[[ 1.63  4.71  0.06 -1.26 -4.52  0.20]
 [-3.86 -0.37  4.78 -0.34 -3.34 -0.42]
 [-2.04 -0.61  2.04 -4.56 -3.57 -0.76]]
-4.56

[[-4.90 -0.08 -0.60 -0.16]
 [-0.62 -2.29  4.28 -4.23]
 [-4.67  0.34 -0.95  0.20]]
0.34

[[ 1.70 -6.04 -2.29  4.38  2.44  3.93]
 [ 0.47 -3.34 -1.31  4.06  0.95  1.44]
 [ 1.11 -1.17  0.09  5.00 -2.43  0.18]]
5.00

[[-1.69 -0.88 -0.53  0.12  1.21 -1.12 -1.55]
 [-3.31 -1.92  4.26  3.92  2.21  5.86 -0.90]
 [ 1.58  1.19  0.23 -0.54 -1.40  0.89  1.88]]
-1.40

[[ 2.42  5.02 -0.95  0.43  1.68]
 [ 1.50  5.07 -0.99  1.78  1.96]
 [ 2.81  4.82 -0.93 -0.21  1.43]]
-0.93

[[ 2.30  2.77  2.35 -5.63  0.80  2.44]
 [ 0.23 -0.63  1.23 -0.75 -0.22  2.81]
 [-3.95 -1.33 -4.08  2.16  2.17  1.90]]
2.16
---
[ 287 -351  862 -282   69 -531  630] >> 630
[ 660 -167 -515 -577 -185  451  743] >> 743
[-532 -491  639  169  -62 -108] >> -108
[218 212 253  73  22] >> 22
[79 22  8 64 75 69] >> 69
[92  4 58 17 45 33 48] >> 48
---
[[ 1.53 -2.05  5.78  1.05 -4.03  0.35 -1.36]
 [-1.18 -0.05  3.16  0.86 -3.23 -0.30 -0.95]
 [ 4.51 -4.70  1.51 -4.63 -3.96  4.65  5.07]] >> 1.53

[[ 2.93  3.54 -2.67  2.99  3.92]
 [ 0.25 -0.24  0.04 -0.88 -0.08]
 [-0.99  5.56 -0.94  5.57  1.57]] >> 2.93

[[-2.88  2.05 -4.03  1.27  4.82  2.75]
 [-2.52 -4.46 -1.00  5.01 -4.23 -4.98]
 [ 4.54  3.68 -1.48 -3.11  1.43 -2.36]] >> -2.88

[[ 2.98  4.72  2.40 -3.88  2.76 -4.95]
 [-3.69  4.95 -2.81  0.70 -3.80  1.06]
 [-0.52 -5.76 -0.53  1.85 -0.35  1.92]] >> 2.98

[[-4.18 -2.94 -0.41  4.58]
 [-3.50 -4.94  0.16  3.18]
 [-1.75  5.47 -1.55  3.49]] >> -4.18

[[-1.32 -0.40 -1.81  3.24  0.67 -1.02 -0.02]
 [-6.36 -4.87  3.88 -1.06  5.12  3.84 -4.58]
 [ 5.09  6.32 -3.58  1.07 -5.30 -4.17  4.54]] >> -1.32

[[ 5.16  5.21 -2.72  3.30 -3.56]
 [-0.88  3.51  3.37 -4.55  2.79]
 [-2.80  2.42  0.59 -0.67  1.22]] >> 5.16
---
[[ 12.228  12.804   2.651   2.004  -5.057   0.127]
 [ 21.105  12.283  20.722  22.157 -13.451   7.876]] -> 0.127

[[ -9.135   1.916 -11.039   7.162 -14.660  11.390]
 [ -2.789   0.271 -18.563   0.474 -10.032  -3.621]] -> 11.390

[[-0.096 -0.092  0.014  0.017 -0.015]
 [ 0.144 -0.027 -0.209 -0.151 -0.120]] -> -0.015

[[  11.21  -81.58 -158.08 -201.79 -207.91 -213.09 -229.91]
 [ 194.16   90.85  -22.22 -106.50 -179.74 -211.05 -207.91]] -> -229.91

[[ 15.0   1.6 -19.5   5.5 -14.0   5.1  11.8]
 [  5.3  12.4 -14.9   6.5 -17.2  15.5 -15.9]] -> 11.8

[[-13.64 -10.43  11.18   3.63]
 [-20.00  -7.54   9.07  -3.97]] -> 3.63
---
[ 1.96  6.30  3.82  1.04 -5.05 -3.29] ⇒ -3.29
[-4.02  0.70 -0.57 -5.11 -6.44 -1.67 -2.07] ⇒ -2.07
[-2.95  0.69  5.47  3.64  3.29] ⇒ 3.29
[ 4.68 -0.04  4.96  5.05] ⇒ 5.05
[-5.86  1.55 -1.57  3.50  5.01  2.74  3.72] ⇒ 3.72
[ 3.09 -0.79 -1.00  5.71 -0.57 -5.17] ⇒ -5.17
[-3.04 -1.59 -1.07  1.95  0.42  5.79] ⇒ 5.79
[-4.99 -1.99  4.71 -3.81 -1.16] ⇒ -1.16
[ 2.95 -2.26  1.83  5.76 -0.03] ⇒ -0.03
---
array([[76, 51, 59, 22, 68, 31],
       [33, 76, 75, 23, 54, 70],
       [77, 70, 21, 56, 23, 30]]) result: 21

array([[ 564,  518,  586, -454, -296,  349,  239],
       [ 854,  712,  311,  268, -326,   32, -108],
       [-333,   17,  121, -874, -154,   70,   13]]) result: 121

array([[48, 29, 84, 43, 90],
       [70, 49, 57, 74, 17],
       [58, 46, 64, 58, 55]]) result: 64

array([[721, 890, 518, 905, 202],
       [693, 741, 754, 741, 739],
       [891, 545, 327, 985,  97]]) result: 327

array([[3, 2, 7, 4, 2],
       [3, 3, 4, 0, 5],
       [4, 5, 2, 3, 7]]) result: 2

array([[121,  21, 667,   3, 750, 171],
       [ 91, 186, 477, 722, 873, 305],
       [669, 289, 253,  90, 665, 448]]) result: 253

array([[313, 207, 576, 263, 704, 552, 304],
       [ 29, 394, 758, 737, 530, 424, 504],
       [379, 151, 275, 386, 424, 431, 481]]) result: 275

array([[ 493,   48,  607, -761,  -66,  439],
       [ 233,  388,  238,  165,  476,  292],
       [ 360,  665,  512,  328,  787,  432]]) result: 512
---
array([274, 537,  58, 316, 936, 190]) -> 537

array([ 41, 169, 224, 175,  69,  97]) -> 175

array([6780, 6093, 4224, 8193, 2960, 5561, 8810]) -> 8193

array([[50, 49, 56, 23, 78],
       [49, 52, 38, 95, 22]]) -> 78

array([535, 879,  26, 429]) -> 535

array([132, 594, 403, 539,  66, 820, 701]) -> 701

array([[ 72,  11,  18, 178],
       [116, 150, 153, 206],
       [170,  33, 176, 152]]) -> 178
---
[-13.4  18.5   5.3  -3.5 -19.0   2.0 -10.0] -13.4
[-1.88 -1.71  1.19  0.26  0.07] -1.88
[ 0.06 -0.10  0.15  0.04  0.05] 0.06
[-146.327 -101.077   90.643  -70.408] -146.327
[-1.2 -0.9 -0.2  0.6  0.1 -0.1  1.2] -1.2
[-0.6  1.5 -0.1 -1.0 -1.3] -0.6
[ 17.3 -13.3  -1.8  -0.2 -15.4] 17.3
---
[[-2.99 -2.95 -2.24 -1.38  1.03  3.75]
 [ 0.57 -0.08 -0.41 -0.15 -5.43  2.58]] -> 3.75, 2.58

[ 4.02  2.35  4.26  4.95 -1.73] -> 4.95, 4.26

[ 0.55  3.46  4.83  0.09 -1.28 -1.61] -> 4.83, 3.46

[-5.20  4.23  4.36 -3.33] -> 4.36, 4.23

[-2.40 -6.49  0.43 -1.05  1.53] -> 1.53, 0.43

[[ 2.83  2.09  3.77 -2.83  1.95  5.29]
 [ 3.00  1.97  3.05 -3.43  1.35  5.37]
 [ 2.28  1.16  1.43 -1.78 -0.22  3.87]] -> 5.37, 5.29

[[ 3.79 -1.84 -1.18  0.72]
 [ 6.43  3.89 -0.20  2.57]] -> 6.43, 3.89

[[-1.95 -0.12  1.43  2.21  1.95 -0.09]
 [-2.22  2.63  5.60  1.44  0.05 -2.75]] -> 5.60, 2.63
